Below is a small trained network, with its code and all its weights. Each question gives an input and a target symbol and asks what happens when units are switched off, that is, made to give their printed mean instead of their output.

import numpy as np


def w(rows, s, z=0):
    codes = np.array(rows[::2]) - 128.0
    scale = np.full(codes.shape[1], s)
    scale[-1] = z or s
    return codes * scale


def softmax(a):
    e = np.exp(a - a.max(-1, keepdims=True))
    return e / e.sum(-1, keepdims=True)


def log_softmax(a):
    a = a - a.max(-1, keepdims=True)
    return a - np.log(np.exp(a).sum(-1, keepdims=True))


def net(x, mask):
    ids = ['γδεζηθμξσφψω'.index(c) for c in x.split()]
    T = len(ids)
    res = E[ids] + P[:T]
    u = 0
    for l in range(3):
        r = res
        for j in range(3):
            rows = slice(2 * j, 2 * j + 2)
            q, k, v = (r @ M[l][rows].T for M in (Q, K, V))
            z = softmax(np.where(np.tri(T) > 0, q @ k.T / 2**0.5, -1e9)) @ v
            o = O[l][rows]
            res = res + np.where(mask[u + j], z, o[:, -1]) @ o[:, :-1]
        u += 3
    return log_softmax(res[-1] @ U[:, :-1].T + U[:, -1])


Q, K, V, O = {}, {}, {}, {}
E = w([
[169,110,122,54],'γ',
[63,132,160,122],'δ',
[102,83,124,107],'ε',
[136,74,28,112],'ζ',
[170,151,154,96],'η',
[140,165,87,172],'θ',
[195,104,60,76],'μ',
[120,129,62,177],'ξ',
[178,125,7,126],'σ',
[138,107,104,119],'φ',
[85,104,45,153],'ψ',
[100,157,194,140],'ω',
],0.012)
P = w([
[134,107,172,205],'0',
[87,98,137,82],'1',
[118,200,95,90],'2',
[253,91,113,134],'3',
[70,91,108,77],'4',
[93,220,81,96],'5',
[89,20,142,226],'6',
[58,79,125,36],'7',
],0.02)
Q[0] = w([
[106,154,186,79],'0.h0',
[153,179,163,195],'0.h0',
[84,101,128,144],'0.h1',
[148,2,168,185],'0.h1',
[207,145,99,160],'0.h2',
[95,145,129,170],'0.h2',
],0.014)
K[0] = w([
[18,189,119,21],'0.h0',
[222,239,138,187],'0.h0',
[175,48,159,103],'0.h1',
[254,58,201,246],'0.h1',
[68,214,108,93],'0.h2',
[90,40,166,71],'0.h2',
],0.0085)
V[0] = w([
[149,215,78,107],'0.h0',
[72,102,66,156],'0.h0',
[197,233,136,255],'0.h1',
[101,146,108,66],'0.h1',
[172,187,149,167],'0.h2',
[86,181,90,65],'0.h2',
],0.0085)
O[0] = w([
[128,71,36,85,27],'0.h0',
[66,112,132,192,217],'0.h0',
[146,3,221,24,183],'0.h1',
[128,175,161,211,108],'0.h1',
[99,79,120,165,136],'0.h2',
[69,149,254,73,4],'0.h2',
],0.007,0.0028)
Q[1] = w([
[84,124,119,110],'1.h0',
[86,138,121,173],'1.h0',
[95,163,71,83],'1.h1',
[80,214,157,159],'1.h1',
[211,114,8,188],'1.h2',
[141,109,35,119],'1.h2',
],0.011)
K[1] = w([
[82,110,112,80],'1.h0',
[95,148,121,110],'1.h0',
[67,139,81,166],'1.h1',
[64,209,147,147],'1.h1',
[252,121,184,205],'1.h2',
[123,73,118,188],'1.h2',
],0.012)
V[1] = w([
[137,217,112,148],'1.h0',
[187,94,164,255],'1.h0',
[83,144,67,59],'1.h1',
[105,35,74,99],'1.h1',
[187,116,152,174],'1.h2',
[144,176,127,190],'1.h2',
],0.0093)
O[1] = w([
[178,226,151,179,25],'1.h0',
[15,156,2,58,134],'1.h0',
[135,39,149,215,165],'1.h1',
[131,164,121,198,253],'1.h1',
[137,121,144,19,181],'1.h2',
[112,57,91,121,63],'1.h2',
],0.0075,0.0041)
Q[2] = w([
[252,131,149,71],'2.h0',
[130,165,82,115],'2.h0',
[244,123,123,61],'2.h1',
[238,80,191,142],'2.h1',
[189,101,173,149],'2.h2',
[8,99,141,141],'2.h2',
],0.014)
K[2] = w([
[172,53,138,61],'2.h0',
[78,70,123,161],'2.h0',
[52,91,22,86],'2.h1',
[104,30,118,2],'2.h1',
[97,131,123,46],'2.h2',
[206,48,185,172],'2.h2',
],0.0093)
V[2] = w([
[211,165,132,130],'2.h0',
[164,177,39,112],'2.h0',
[104,147,253,117],'2.h1',
[246,133,112,136],'2.h1',
[82,139,133,172],'2.h2',
[90,189,129,106],'2.h2',
],0.012)
O[2] = w([
[2,183,104,159,9],'2.h0',
[44,204,212,20,163],'2.h0',
[116,101,244,32,33],'2.h1',
[209,126,53,50,2],'2.h1',
[142,58,146,186,107],'2.h2',
[81,188,162,170,116],'2.h2',
],0.0082,0.0073)
U = w([
[206,223,164,69,254],'γ',
[77,170,228,151,184],'δ',
[68,201,123,180,139],'ε',
[116,193,56,219,78],'ζ',
[181,98,129,10,153],'η',
[125,28,84,67,55],'θ',
[196,157,68,72,146],'μ',
[80,48,76,153,43],'ξ',
[194,122,26,124,87],'σ',
[103,114,96,113,146],'φ',
[71,113,115,252,38],'ψ',
[117,59,208,39,105],'ω',
],0.012,0.015)

Each question gives the input, a string of symbols that net reads in full, and the target symbol t.
The units are the heads (2 rows each of Q, K, V and O). Each row of codes is followed by its name. A weight is (code - 128) times the scale printed after its matrix; where a second scale follows, it is the last column's (O and U).
mask holds one flag per head, layer by layer. A switched-off head (its flag False) gives its mean, the last column of its rows in O, instead of its output. The means were averaged over made-up inputs and are rounded, as every weight is.
A unit's drop is (log p(t) with every unit on - log p(t) with that unit switched off) / (log p(t) with every unit on - log p(t) with every unit switched off).
The circuit of an input: a set's keep is (log p(t) with only the set's units on - log p(t) with every unit switched off) / (log p(t) with every unit on - log p(t) with every unit switched off). Starting from all 9 units, units are removed one at a time, each time the one whose removal leaves the highest keep (on an exact tie, the one counted first), for as long as the keep stays at least 0.8.
units of the circuit, in order: the units of the circuit, biggest drop first
which heads matter: for each layer, one digit per head in row order, 1 if its drop is at least 0.15 and else 0, layers parted by /
input ψ ω σ ω, target ψ: which heads matter	011 / 100 / 110
input ω σ θ σ δ ξ γ, target σ: which heads matter	111 / 110 / 011
input δ η ψ ε σ ξ, target γ: which heads matter	110 / 000 / 010
input ξ ω θ ω ω ω σ, target ω: units of the circuit, in order	0.h2; 2.h1
input ξ ω μ θ φ, target η: units of the circuit, in order	0.h1; 2.h2
input ω ξ φ ω ε θ δ, target ω: units of the circuit, in order	2.h1
input θ δ ζ ξ, target θ: units of the circuit, in order	0.h1; 1.h0
input σ ξ σ δ, target σ: which heads matter	011 / 100 / 110
input ω ψ ω σ δ η σ, target σ: which heads matter	111 / 110 / 011
input σ η μ δ δ, target ψ: units of the circuit, in order	0.h1; 1.h1; 1.h2
input δ ω σ ω δ δ ω, target ω: units of the circuit, in order	0.h2; 2.h1
input ω δ ξ, target γ: which heads matter	001 / 100 / 110
input ξ μ ξ ε, target ξ: units of the circuit, in order	0.h1; 2.h1; 1.h0; 0.h2
input ω σ ε δ σ ξ γ, target δ: units of the circuit, in order	2.h0
input θ ψ δ θ, target θ: which heads matter	011 / 100 / 000
input δ ξ ω ζ ξ σ ξ, target ζ: which heads matter	101 / 110 / 110
input ω ζ ω δ ψ σ σ, target δ: units of the circuit, in order	0.h0; 2.h0
input δ δ μ η η η δ δ, target ψ: units of the circuit, in order	0.h1; 1.h2
input θ δ γ δ, target θ: units of the circuit, in order	0.h1; 2.h0
input η θ δ δ, target η: units of the circuit, in order	0.h1
input δ ω δ δ ψ μ ψ, target δ: which heads matter	100 / 100 / 010
input σ δ ξ θ σ φ δ, target θ: units of the circuit, in order	0.h1; 2.h1
input ω δ ω ξ, target ω: which heads matter	011 / 110 / 010
input ω ε δ δ, target ω: which heads matter	110 / 010 / 010
input ω σ η ω, target ω: which heads matter	010 / 100 / 010
input θ ψ ω γ, target θ: which heads matter	011 / 100 / 100
